Below is a small trained network, with its code and all its weights. Each question gives an input and a target symbol and asks what happens when units are switched off, that is, made to give their printed mean instead of their output.

import numpy as np


def w(rows, s, z=0):
    codes = np.array(rows[::2]) - 128.0
    scale = np.full(codes.shape[1], s)
    scale[-1] = z or s
    return codes * scale


def f(y):
    return np.maximum(y, 0)


def softmax(a):
    e = np.exp(a - a.max(-1, keepdims=True))
    return e / e.sum(-1, keepdims=True)


def log_softmax(a):
    a = a - a.max(-1, keepdims=True)
    return a - np.log(np.exp(a).sum(-1, keepdims=True))


def net(x, mask):
    ids = ['Λαβδεθμψω'.index(c) for c in x.split()]
    T = len(ids)
    res = E[ids] + P[:T]
    u = 0
    for l in range(2):
        r = res
        for j in range(2):
            rows = slice(3 * j, 3 * j + 3)
            q, k, v = (r @ M[l][rows].T for M in (Q, K, V))
            z = softmax(np.where(np.tri(T) > 0, q @ k.T / 3**0.5, -1e9)) @ v
            o = O[l][rows]
            res = res + np.where(mask[u + j], z, o[:, -1]) @ o[:, :-1]
        u += 2
        y = f(res @ A[l][:, :-1].T + A[l][:, -1])
        res = res + np.where(mask[u : u + 8], y, B[l][:, -1]) @ B[l][:, :-1]
        u += 8
    return log_softmax(res[-1] @ U[:, :-1].T + U[:, -1])


Q, K, V, O, A, B = {}, {}, {}, {}, {}, {}
E = w([
[111,55,248,139],'Λ',
[136,135,104,10],'α',
[81,45,214,88],'β',
[240,70,85,162],'δ',
[87,74,149,12],'ε',
[197,218,87,62],'θ',
[203,191,190,174],'μ',
[207,220,127,123],'ψ',
[154,113,234,174],'ω',
],0.015)
P = w([
[253,110,89,101],'0',
[79,170,144,50],'1',
[93,165,90,91],'2',
[204,136,218,43],'3',
[197,137,187,72],'4',
[197,133,174,86],'5',
[183,132,149,106],'6',
[176,128,138,122],'7',
[168,128,120,134],'8',
[160,127,114,147],'9',
[159,130,102,145],'10',
[167,134,109,156],'11',
],0.0069)
Q[0] = w([
[10,125,3,242],'0.h0',
[196,108,149,89],'0.h0',
[202,105,198,48],'0.h0',
[147,98,105,132],'0.h1',
[125,131,123,130],'0.h1',
[133,123,137,126],'0.h1',
],0.018)
K[0] = w([
[19,252,203,113],'0.h0',
[187,86,106,178],'0.h0',
[179,61,83,162],'0.h0',
[129,112,110,141],'0.h1',
[137,135,130,123],'0.h1',
[119,118,125,130],'0.h1',
],0.02)
V[0] = w([
[167,205,79,77],'0.h0',
[123,155,185,243],'0.h0',
[94,2,111,87],'0.h0',
[96,186,181,112],'0.h1',
[113,187,127,45],'0.h1',
[226,30,47,160],'0.h1',
],0.012)
O[0] = w([
[44,98,39,220,182],'0.h0',
[149,251,254,118,1],'0.h0',
[235,79,102,67,216],'0.h0',
[121,44,137,82,142],'0.h1',
[115,83,44,136,205],'0.h1',
[75,229,139,196,158],'0.h1',
],0.0097,0.0067)
A[0] = w([
[250,65,153,74,76],'0.n0',
[101,192,226,99,114],'0.n1',
[106,115,62,77,33],'0.n2',
[26,167,184,150,20],'0.n3',
[33,88,161,63,254],'0.n4',
[88,197,182,77,72],'0.n5',
[192,152,136,194,72],'0.n6',
[89,198,88,1,133],'0.n7',
],0.0087,0.0082)
B[0] = w([
[17,112,111,15,249],'0.n0',
[4,138,124,124,152],'0.n1',
[73,50,254,185,197],'0.n2',
[111,118,45,40,141],'0.n3',
[218,248,82,177,214],'0.n4',
[23,110,81,113,142],'0.n5',
[76,118,150,82,151],'0.n6',
[114,84,242,237,170],'0.n7',
],0.007,0.013)
Q[1] = w([
[78,168,156,109],'1.h0',
[93,184,132,196],'1.h0',
[145,191,145,167],'1.h0',
[132,190,117,185],'1.h1',
[63,212,125,251],'1.h1',
[133,74,104,133],'1.h1',
],0.02)
K[1] = w([
[98,91,128,120],'1.h0',
[53,147,115,119],'1.h0',
[76,142,124,131],'1.h0',
[62,153,85,104],'1.h1',
[5,143,91,108],'1.h1',
[157,139,108,127],'1.h1',
],0.029)
V[1] = w([
[86,24,255,185],'1.h0',
[36,176,154,179],'1.h0',
[76,86,196,120],'1.h0',
[144,182,165,63],'1.h1',
[131,60,114,25],'1.h1',
[104,68,57,150],'1.h1',
],0.0095)
O[1] = w([
[222,235,4,103,144],'1.h0',
[69,119,96,46,151],'1.h0',
[129,209,1,159,173],'1.h0',
[137,143,212,50,81],'1.h1',
[205,7,118,38,249],'1.h1',
[102,55,50,180,231],'1.h1',
],0.0082,0.017)
A[1] = w([
[225,59,163,107,118],'1.n0',
[91,154,247,95,115],'1.n1',
[204,155,61,148,42],'1.n2',
[76,121,66,137,67],'1.n3',
[170,192,165,71,81],'1.n4',
[101,128,115,104,2],'1.n5',
[170,103,179,60,116],'1.n6',
[81,208,171,178,78],'1.n7',
],0.011,0.014)
B[1] = w([
[49,200,85,76,252],'1.n0',
[207,218,75,175,160],'1.n1',
[82,117,253,137,194],'1.n2',
[184,171,204,118,208],'1.n3',
[182,35,76,213,161],'1.n4',
[98,66,86,43,135],'1.n5',
[165,105,198,175,183],'1.n6',
[183,35,148,90,160],'1.n7',
],0.0077,0.037)
U = w([
[237,77,156,113,109],'Λ',
[180,17,170,174,55],'α',
[131,62,252,66,75],'β',
[163,150,245,137,254],'δ',
[106,52,107,103,144],'ε',
[84,131,93,178,120],'θ',
[45,168,162,82,157],'μ',
[35,48,254,133,69],'ψ',
[172,164,66,116,145],'ω',
],0.0047,0.0058)

Each question gives the input, a string of symbols that net reads in full, and the target symbol t.
The units are the heads (3 rows each of Q, K, V and O) and the neurons (one row each of A and B). Each row of codes is followed by its name. A weight is (code - 128) times the scale printed after its matrix; where a second scale follows, it is the last column's (O, A, B and U).
mask holds one flag per unit, layer by layer, with each layer's heads first. A switched-off unit (its flag False) gives its mean, the last column of its rows in O or B, instead of its output. The means were averaged over made-up inputs and are rounded, as every weight is.
A unit's drop is (log p(t) with every unit on - log p(t) with that unit switched off) / (log p(t) with every unit on - log p(t) with every unit switched off).
The circuit of an input: a set's keep is (log p(t) with only the set's units on - log p(t) with every unit switched off) / (log p(t) with every unit on - log p(t) with every unit switched off). Starting from the 12 units with the biggest drops (on a tie, the unit counted first), units are removed one at a time, each time the one whose removal leaves the highest keep (on an exact tie, the one counted first), for as long as the keep stays at least 0.8.
circuit, biggest first: the units of the circuit, biggest drop first
top k neurons: the k neurons with the biggest drops, biggest first
top k neurons in layer l: the k neurons of layer l with the biggest drops, biggest first
heads that matter: for each layer, one digit per head in row order, 1 if its drop is at least 0.15 and else 0, layers parted by /
input α ε ψ α δ ε δ μ α θ α, target α: top neuron : [0.n0]
input ε ε ψ α δ ψ Λ θ ω δ, target ε: circuit, biggest first : [1.n0; 0.h1; 1.h1; 0.h0]
input ψ ε θ α, target ψ: circuit, biggest first : [0.n4; 1.h0; 0.h0; 0.n3]
input Λ β μ ε, target Λ: circuit, biggest first : [0.h0; 1.h1; 1.n4; 1.n1]
input θ ε θ μ β, target θ: heads that matter : 10 / 01
input β ψ μ, target β: circuit, biggest first : [0.h0; 1.h1; 0.n0]
input ω Λ Λ θ, target ω: circuit, biggest first : [1.h0; 0.h0]
input ε μ μ α θ δ α ε δ μ, target ε: top 2 neurons : [0.n0; 1.n0]
input Λ ψ μ μ ψ ε Λ Λ ε δ ε α, target δ: circuit, biggest first : [1.h1; 0.h0]
input μ θ Λ Λ ω Λ ε β, target μ: circuit, biggest first : [0.h0; 1.h0]
input α μ θ ε ψ μ μ, target α: heads that matter : 10 / 01
input β α ω δ μ ψ ε δ μ α, target β: heads that matter : 11 / 01
input α μ Λ β, target α: circuit, biggest first : [0.h0; 1.h1; 1.n0]
input δ ψ θ α α ε ε μ δ Λ ψ, target δ: top 3 neurons : [0.n0; 1.n1; 1.n0]
input μ μ δ θ δ ω ψ ψ ε δ δ ε, target μ: circuit, biggest first : [0.h1; 1.h1]
input ε θ Λ θ ε θ, target ε: top 2 neurons : [1.n0; 0.n0]
input ω ε ε Λ Λ, target ω: top neuron : [0.n1]
input ε β δ ε ε ω ε δ, target ε: top 2 neurons : [0.n0; 1.n0]
input α ε δ, target α: circuit, biggest first : [1.h1; 0.h1; 0.h0; 1.h0]
input θ α δ δ δ α ε α δ, target θ: top 2 neurons : [0.n4; 0.n2]
input Λ α δ ω δ α, target Λ: heads that matter : 11 / 01
input Λ μ β ψ ε Λ ψ, target Λ: heads that matter : 10 / 01
input ψ ψ α ε θ θ μ, target ψ: circuit, biggest first : [0.n4; 1.h0; 0.h0]
input Λ ε β ω α, target Λ: top 4 neurons : [1.n4; 1.n6; 1.n1; 1.n2]
input β μ ψ Λ μ ψ Λ, target β: top 2 neurons in layer 1 : [1.n6; 1.n0]
input ε ψ μ ε ψ ψ θ ω ψ β Λ, target ε: circuit, biggest first : [1.n0; 0.h0; 1.h1]
input ψ Λ θ β δ Λ δ β Λ θ ε, target ψ: top 3 neurons : [0.n4; 0.n0; 0.n3]
input δ ε ε, target δ: heads that matter : 01 / 01
